Below are the code and all the weights of a small trained network. Each question names an input and a class and asks about switching units off, where a switched-off unit gives its printed mean instead of its output.

import numpy as np


def w(rows, s, z=0):
    codes = np.array(rows[::2]) - 128.0
    scale = np.full(codes.shape[1], s)
    scale[-1] = z or s
    return codes * scale


def f(y):
    return np.maximum(y, 0)


def log_softmax(a):
    a = a - a.max(-1, keepdims=True)
    return a - np.log(np.exp(a).sum(-1, keepdims=True))


def net(x, mask):
    res = np.array(x, float).reshape(1, 7) / 4 @ E
    y = f(res @ A[0][:, :-1].T + A[0][:, -1])
    res = res + np.where(mask, y, B[0][:, -1]) @ B[0][:, :-1]
    return log_softmax(res[-1] @ U[:, :-1].T + U[:, -1])


A, B = {}, {}
E = w([
[180,46,100,35,193,103,246,117,122,136,136],'x0',
[110,125,94,136,72,246,145,166,205,89,129],'x1',
[172,111,141,155,143,127,132,182,170,142,76],'x2',
[155,73,157,80,132,143,186,52,145,107,165],'x3',
[120,137,43,151,175,116,126,123,183,130,129],'x4',
[126,115,87,42,87,68,105,171,176,64,65],'x5',
[67,96,138,124,166,39,114,182,110,85,122],'x6',
],0.011)
A[0] = w([
[135,102,40,115,174,191,186,146,185,155,195,161],'N1',
[74,31,112,72,230,52,204,133,150,80,99,191],'N2',
[2,154,100,129,83,107,137,144,162,171,164,56],'N3',
[160,99,224,163,175,52,136,153,54,206,111,178],'N4',
[174,136,155,199,225,23,137,195,138,148,74,126],'N5',
[48,92,146,107,42,193,118,98,200,124,207,254],'N6',
],0.007,0.0047)
B[0] = w([
[109,186,132,110,186,113,186,63,119,169,87,215],'N1',
[194,158,113,73,125,77,133,124,119,133,246,246],'N2',
[93,153,75,152,132,151,97,127,80,175,173,166],'N3',
[99,90,78,122,197,41,105,67,79,155,126,230],'N4',
[139,114,102,102,170,83,121,114,188,212,111,207],'N5',
[123,168,163,67,175,187,62,110,111,152,141,239],'N6',
],0.011,0.012)
U = w([
[120,151,133,105,171,101,120,55,82,214,122,244],'0',
[185,125,172,162,119,210,219,88,115,197,123,6],'1',
[154,204,171,152,36,146,67,146,101,107,180,192],'2',
[92,203,44,109,70,185,129,199,168,107,38,36],'3',
[73,45,42,242,2,183,200,152,141,43,110,1],'4',
[51,181,118,236,68,142,42,219,78,151,139,103],'5',
[166,43,113,27,156,59,219,181,91,82,147,65],'6',
[119,137,106,129,103,101,66,207,218,130,40,135],'7',
],0.0095,0.0058)

Each question gives the input, the list of numbers given to net, and the class t.
The units are the neurons (one row each of A and B). Each row of codes is followed by its name. A weight is (code - 128) times the scale printed after its matrix; where a second scale follows, it is the last column's (A, B and U).
mask holds one flag per neuron, in row order. A switched-off neuron (its flag False) gives its mean, the last column of its row in B, instead of its output. The means were averaged over made-up inputs and are rounded, as every weight is.
A unit's drop is (log p(t) with every unit on - log p(t) with that unit switched off) / (log p(t) with every unit on - log p(t) with every unit switched off).
The circuit of an input: a set's keep is (log p(t) with only the set's units on - log p(t) with every unit switched off) / (log p(t) with every unit on - log p(t) with every unit switched off). Starting from all 6 units, units are removed one at a time, each time the one whose removal leaves the highest keep (on an exact tie, the one counted first), for as long as the keep stays at least 0.8.
circuit, biggest first: the units of the circuit, biggest drop first
unit that matters most: the unit with the biggest drop
top k neurons: the k neurons with the biggest drops, biggest first
drop of u: that unit's drop, to one decimal
input [2,-8,-4,-2,-1,3,7], class 6: unit that matters most : N2
input [4,-5,8,8,4,-2,1], class 6: top 3 neurons : N2, N6, N3
input [1,7,-6,-7,4,0,6], class 5: top 2 neurons : N3, N4
input [-7,2,-8,-2,-2,-3,3], class 5: top 2 neurons : N2, N3
input [-2,0,-2,2,-7,5,-4], class 2: circuit, biggest first : N4, N1
input [-7,6,-6,5,5,4,1], class 5: top 3 neurons : N2, N3, N4
input [-5,-1,-2,0,-3,-2,-5], class 2: top 2 neurons : N4, N1
input [1,5,-8,-6,7,4,0], class 3: top 3 neurons : N4, N2, N5
input [-5,4,3,2,-6,-6,0], class 2: circuit, biggest first : N1, N4
input [4,-6,3,0,-6,3,-2], class 6: top 4 neurons : N6, N1, N2, N3
input [-6,5,3,3,-8,3,6], class 5: top 2 neurons : N2, N1
input [-6,3,-2,5,-6,-6,7], class 5: top 3 neurons : N1, N2, N5
input [0,7,0,2,1,-7,0], class 1: top 4 neurons : N4, N5, N2, N3
input [2,7,-8,-5,-8,4,-1], class 2: circuit, biggest first : N4
input [-1,0,2,-5,0,-1,-5], class 5: circuit, biggest first : N2, N1, N4
input [1,-1,2,-5,0,8,-1], class 7: top 3 neurons : N4, N1, N5
input [6,-6,1,0,6,3,-5], class 6: top 2 neurons : N2, N6
input [-8,5,-2,4,-2,-8,6], class 5: top 2 neurons : N2, N3
input [1,2,-1,1,-7,0,-5], class 1: top 2 neurons : N4, N2
input [5,-8,5,8,2,0,0], class 6: circuit, biggest first : N2
input [2,-8,8,0,-6,6,-6], class 6: top 3 neurons : N6, N1, N3
input [-8,2,-3,5,-8,-8,-4], class 2: drop of N4 : 0.2
input [6,-8,-6,-3,8,4,-1], class 6: drop of N6 : 0.2
input [-5,2,-5,-3,5,8,2], class 5: drop of N1 : 0.1
input [-2,-4,3,6,3,3,8], class 6: drop of N2 : 0.2
